Below is a small trained network, with its code and all its weights. Each question gives an input and a class and asks what happens when units are switched off, that is, made to give their printed mean instead of their output.

import numpy as np


def w(rows, s, z=0):
    codes = np.array(rows[::2]) - 128.0
    scale = np.full(codes.shape[1], s)
    scale[-1] = z or s
    return codes * scale


def norm(h):
    return h / np.sqrt((h * h).mean(-1, keepdims=True) + 1e-5)


def f(y):
    return np.maximum(y, 0)


def log_softmax(a):
    a = a - a.max(-1, keepdims=True)
    return a - np.log(np.exp(a).sum(-1, keepdims=True))


def net(x, mask):
    res = np.array(x, float).reshape(1, 3) / 4 @ E
    u = 0
    for l in range(2):
        y = f(norm(res) @ A[l][:, :-1].T + A[l][:, -1])
        res = res + np.where(mask[u : u + 11], y, B[l][:, -1]) @ B[l][:, :-1]
        u += 11
    return log_softmax(norm(res)[-1] @ U[:, :-1].T + U[:, -1])


A, B = {}, {}
E = w([
[142,45,139,174,87,1,102,79,115,92,90,207],'x0',
[101,217,226,96,47,66,52,106,107,234,164,131],'x1',
[58,85,177,179,200,96,136,188,139,93,163,73],'x2',
],0.0071)
A[0] = w([
[142,226,67,133,77,174,142,96,69,69,135,85,187],'L0N0',
[222,195,181,74,14,124,118,44,62,130,152,143,180],'L0N1',
[237,149,118,73,128,111,98,87,96,198,47,197,4],'L0N2',
[80,63,10,79,126,153,119,150,128,112,45,124,147],'L0N3',
[112,183,194,104,102,171,144,136,60,152,247,52,149],'L0N4',
[53,208,176,52,131,217,121,204,181,148,106,56,63],'L0N5',
[51,119,50,135,199,109,203,119,174,87,52,135,102],'L0N6',
[127,103,163,198,169,100,127,143,101,138,130,132,214],'L0N7',
[123,239,222,61,83,162,57,131,143,161,229,122,5],'L0N8',
[73,114,167,213,159,118,118,157,168,164,188,110,145],'L0N9',
[93,160,158,89,94,104,47,136,2,214,233,136,150],'L0N10',
],0.0053,0.0021)
B[0] = w([
[112,102,149,157,153,45,55,133,93,109,133,126,197],'L0N0',
[107,147,79,82,123,145,55,152,32,150,56,108,243],'L0N1',
[167,69,129,62,99,159,150,100,160,177,106,223,194],'L0N2',
[73,108,129,164,70,157,113,193,144,156,234,153,202],'L0N3',
[152,158,211,193,188,164,186,138,154,189,103,71,240],'L0N4',
[159,154,218,129,212,103,142,94,165,138,156,136,251],'L0N5',
[33,125,160,88,130,101,209,154,188,110,45,98,208],'L0N6',
[254,132,120,117,114,159,149,174,151,163,152,48,184],'L0N7',
[120,190,99,241,139,150,130,151,153,39,101,155,254],'L0N8',
[133,153,120,108,143,79,135,16,98,164,220,154,196],'L0N9',
[101,120,28,87,127,121,191,153,89,120,71,74,246],'L0N10',
],0.0069,0.007)
A[1] = w([
[137,73,128,105,112,125,99,101,149,102,72,156,79],'L1N0',
[117,205,171,65,124,103,189,60,125,166,111,162,110],'L1N1',
[65,85,62,183,95,89,160,142,166,65,171,96,152],'L1N2',
[163,82,182,138,141,75,85,2,77,100,191,108,22],'L1N3',
[148,33,62,163,114,152,102,198,167,6,150,117,3],'L1N4',
[80,126,204,175,176,163,228,103,177,96,164,148,131],'L1N5',
[135,102,82,83,78,167,57,111,88,105,150,206,66],'L1N6',
[63,138,183,106,137,181,69,160,93,168,102,87,78],'L1N7',
[143,105,111,22,54,111,96,63,128,168,43,183,116],'L1N8',
[126,251,127,194,129,113,33,114,142,67,69,144,24],'L1N9',
[166,158,121,185,151,12,124,130,33,171,150,86,94],'L1N10',
],0.0076,0.0019)
B[1] = w([
[112,43,147,93,191,146,33,121,113,133,185,57,166],'L1N0',
[34,53,118,140,149,133,203,135,146,150,108,139,178],'L1N1',
[168,212,69,71,45,108,139,190,100,128,90,179,209],'L1N2',
[173,221,138,192,214,123,45,170,205,96,101,101,153],'L1N3',
[102,161,54,159,84,141,192,152,82,141,67,156,203],'L1N4',
[168,30,152,152,69,120,118,102,111,132,185,157,254],'L1N5',
[204,5,198,44,209,35,10,128,97,116,165,104,181],'L1N6',
[79,139,150,161,112,130,153,64,120,115,77,91,177],'L1N7',
[160,132,196,151,187,132,163,75,136,149,219,106,218],'L1N8',
[63,116,132,65,3,155,173,96,103,193,43,138,189],'L1N9',
[113,175,69,80,111,184,43,141,182,57,103,186,205],'L1N10',
],0.007,0.0094)
U = w([
[153,76,35,135,25,133,230,211,115,73,125,188,164],'0',
[193,40,170,56,183,91,73,83,75,154,143,138,251],'1',
[33,210,113,119,88,183,161,76,99,161,4,105,92],'2',
[133,110,244,199,204,173,204,130,200,123,220,69,106],'3',
[165,213,81,130,134,88,55,184,208,36,128,150,50],'4',
],0.012,0.0013)

Each question gives the input, the list of numbers given to net, and the class t.
The units are the neurons (one row each of A and B). Each row of codes is followed by its name. A weight is (code - 128) times the scale printed after its matrix; where a second scale follows, it is the last column's (A, B and U).
mask holds one flag per neuron, layer by layer. A switched-off neuron (its flag False) gives its mean, the last column of its row in B, instead of its output. The means were averaged over made-up inputs and are rounded, as every weight is.
A unit's drop is (log p(t) with every unit on - log p(t) with that unit switched off) / (log p(t) with every unit on - log p(t) with every unit switched off).
The circuit of an input: a set's keep is (log p(t) with only the set's units on - log p(t) with every unit switched off) / (log p(t) with every unit on - log p(t) with every unit switched off). Starting from the 12 units with the biggest drops (on a tie, the unit counted first), units are removed one at a time, each time the one whose removal leaves the highest keep (on an exact tie, the one counted first), for as long as the keep stays at least 0.8.
circuit, biggest first: the units of the circuit, biggest drop first
most important unit: the unit with the biggest drop
k most important neurons: the k neurons with the biggest drops, biggest first
k most important neurons of layer l: the k neurons of layer l with the biggest drops, biggest first
drop of u: that unit's drop, to one decimal
input [-4,-7,8], class 0: circuit, biggest first -> L0N4, L1N2
input [-4,-3,-1], class 3: most important neuron -> L0N5
input [-6,-7,4], class 0: 2 most important neurons -> L0N4, L1N8
input [2,5,-5], class 1: circuit, biggest first -> L0N2, L1N6
input [1,6,-6], class 1: 3 most important neurons of layer 1 -> L1N6, L1N8, L1N4
input [-3,-5,5], class 0: 2 most important neurons -> L0N4, L1N2
input [-7,4,1], class 3: 3 most important neurons -> L0N4, L0N5, L1N2
input [1,4,8], class 4: 2 most important neurons of layer 1 -> L1N10, L1N8
input [2,0,1], class 4: 2 most important neurons -> L0N8, L0N2
input [1,-1,8], class 4: 2 most important neurons -> L0N9, L0N4
input [-2,-2,-3], class 1: 4 most important neurons -> L0N8, L0N4, L1N6, L0N10
input [2,5,-7], class 1: 2 most important neurons -> L0N2, L1N6
input [1,0,7], class 4: 2 most important neurons -> L0N9, L0N5
input [3,0,1], class 4: most important unit -> L0N8
input [5,-4,-4], class 1: 2 most important neurons -> L0N8, L1N6
input [-4,-6,4], class 0: drop of L0N4 -> 0.2
input [2,3,3], class 4: drop of L1N10 -> 0.4
input [5,1,8], class 4: drop of L0N0 -> 0.0
